Below are the code and all the weights of a small trained network. Each question names an input and a class and asks about switching units off, where a switched-off unit gives its printed mean instead of its output.

import numpy as np


def w(rows, s, z=0):
    codes = np.array(rows[::2]) - 128.0
    scale = np.full(codes.shape[1], s)
    scale[-1] = z or s
    return codes * scale


def norm(h):
    return h / np.sqrt((h * h).mean(-1, keepdims=True) + 1e-5)


def f(y):
    return np.maximum(y, 0)


def log_softmax(a):
    a = a - a.max(-1, keepdims=True)
    return a - np.log(np.exp(a).sum(-1, keepdims=True))


def net(x, mask):
    res = np.array(x, float).reshape(1, 4) / 4 @ E
    u = 0
    for l in range(3):
        y = f(norm(res) @ A[l][:, :-1].T + A[l][:, -1])
        res = res + np.where(mask[u : u + 11], y, B[l][:, -1]) @ B[l][:, :-1]
        u += 11
    return log_softmax(norm(res)[-1] @ U[:, :-1].T + U[:, -1])


A, B = {}, {}
E = w([
[166,172,204],'x0',
[199,88,130],'x1',
[128,128,128],'x2',
[139,182,4],'x3',
],0.0038)
A[0] = w([
[77,89,92,129],'0.n0',
[254,134,151,96],'0.n1',
[112,139,105,104],'0.n2',
[166,10,80,138],'0.n3',
[248,71,167,36],'0.n4',
[62,113,188,110],'0.n5',
[226,121,82,58],'0.n6',
[166,228,120,14],'0.n7',
[171,198,62,177],'0.n8',
[175,57,96,101],'0.n9',
[87,21,128,2],'0.n10',
],0.0084,0.0028)
B[0] = w([
[107,107,95,201],'0.n0',
[52,114,244,200],'0.n1',
[102,159,176,159],'0.n2',
[137,148,38,223],'0.n3',
[2,152,202,202],'0.n4',
[208,101,164,209],'0.n5',
[158,148,151,179],'0.n6',
[57,190,111,167],'0.n7',
[119,174,135,255],'0.n8',
[202,135,98,179],'0.n9',
[140,20,82,177],'0.n10',
],0.0065,0.004)
A[1] = w([
[108,118,94,25],'1.n0',
[130,148,97,124],'1.n1',
[238,109,67,5],'1.n2',
[171,143,91,220],'1.n3',
[177,133,155,20],'1.n4',
[71,73,140,110],'1.n5',
[86,104,78,19],'1.n6',
[119,162,87,127],'1.n7',
[215,205,214,180],'1.n8',
[152,8,180,67],'1.n9',
[87,122,139,165],'1.n10',
],0.011,0.0019)
B[1] = w([
[86,73,146,156],'1.n0',
[121,165,177,177],'1.n1',
[181,170,75,175],'1.n2',
[98,41,194,185],'1.n3',
[233,155,80,143],'1.n4',
[193,2,118,191],'1.n5',
[88,83,195,182],'1.n6',
[105,173,178,205],'1.n7',
[131,79,242,253],'1.n8',
[50,139,116,239],'1.n9',
[223,95,104,180],'1.n10',
],0.0051,0.0048)
A[2] = w([
[171,78,164,197],'2.n0',
[22,151,156,118],'2.n1',
[185,47,177,208],'2.n2',
[31,77,242,190],'2.n3',
[137,59,39,90],'2.n4',
[183,63,159,183],'2.n5',
[191,3,101,5],'2.n6',
[202,223,68,121],'2.n7',
[233,153,61,92],'2.n8',
[98,84,37,71],'2.n9',
[10,198,56,14],'2.n10',
],0.0073,0.0027)
B[2] = w([
[160,97,60,176],'2.n0',
[44,86,40,184],'2.n1',
[179,107,72,196],'2.n2',
[159,187,74,254],'2.n3',
[211,166,178,163],'2.n4',
[136,99,21,176],'2.n5',
[143,15,3,160],'2.n6',
[251,171,173,148],'2.n7',
[139,207,76,138],'2.n8',
[124,242,242,159],'2.n9',
[123,25,120,172],'2.n10',
],0.0048,0.008)
U = w([
[143,61,64,144],'0',
[2,131,50,68],'1',
[204,91,193,69],'2',
[47,224,115,115],'3',
[141,84,64,255],'4',
[204,212,82,100],'5',
[93,75,211,124],'6',
[80,184,195,134],'7',
],0.018,0.0023)

Each question gives the input, the list of numbers given to net, and the class t.
The units are the neurons (one row each of A and B). Each row of codes is followed by its name. A weight is (code - 128) times the scale printed after its matrix; where a second scale follows, it is the last column's (A, B and U).
mask holds one flag per neuron, layer by layer. A switched-off neuron (its flag False) gives its mean, the last column of its row in B, instead of its output. The means were averaged over made-up inputs and are rounded, as every weight is.
A unit's drop is (log p(t) with every unit on - log p(t) with that unit switched off) / (log p(t) with every unit on - log p(t) with every unit switched off).
top k neurons: the k neurons with the biggest drops, biggest first
k most important neurons of layer l: the k neurons of layer l with the biggest drops, biggest first
drop when u is switched off: that unit's drop, to one decimal
input [1,-6,8,3], class 3: 2 most important neurons of layer 0 => (0.n10; 0.n8)
input [-3,0,1,7], class 1: 2 most important neurons of layer 1 => (1.n3; 1.n10)
input [-1,3,1,8], class 5: top 2 neurons => (2.n7; 0.n4)
input [3,-3,2,-3], class 2: 2 most important neurons of layer 0 => (0.n10; 0.n5)
input [3,-4,0,-6], class 2: top 2 neurons => (1.n8; 0.n5)
input [-5,7,-6,2], class 5: 2 most important neurons of layer 0 => (0.n9; 0.n3)
input [3,-8,-6,0], class 2: 2 most important neurons of layer 1 => (1.n8; 1.n9)
input [-1,-2,2,5], class 1: top 2 neurons => (2.n10; 2.n1)
input [-1,5,-7,-6], class 4: top neuron => (1.n5)
input [3,2,5,-1], class 6: top 3 neurons => (0.n1; 0.n4; 1.n5)
input [-4,6,-7,2], class 5: top 2 neurons => (0.n9; 0.n3)
input [-7,8,-2,1], class 5: 2 most important neurons of layer 1 => (1.n2; 1.n8)
input [6,-5,-7,-4], class 2: 2 most important neurons of layer 1 => (1.n8; 1.n4)
input [7,-3,4,8], class 3: top neuron => (0.n7)
input [7,5,3,-1], class 6: drop when 0.n4 is switched off => 0.2
input [6,-5,-5,-7], class 2: drop when 0.n1 is switched off => 0.1
input [-2,-6,-8,-4], class 0: drop when 1.n5 is switched off => 0.3
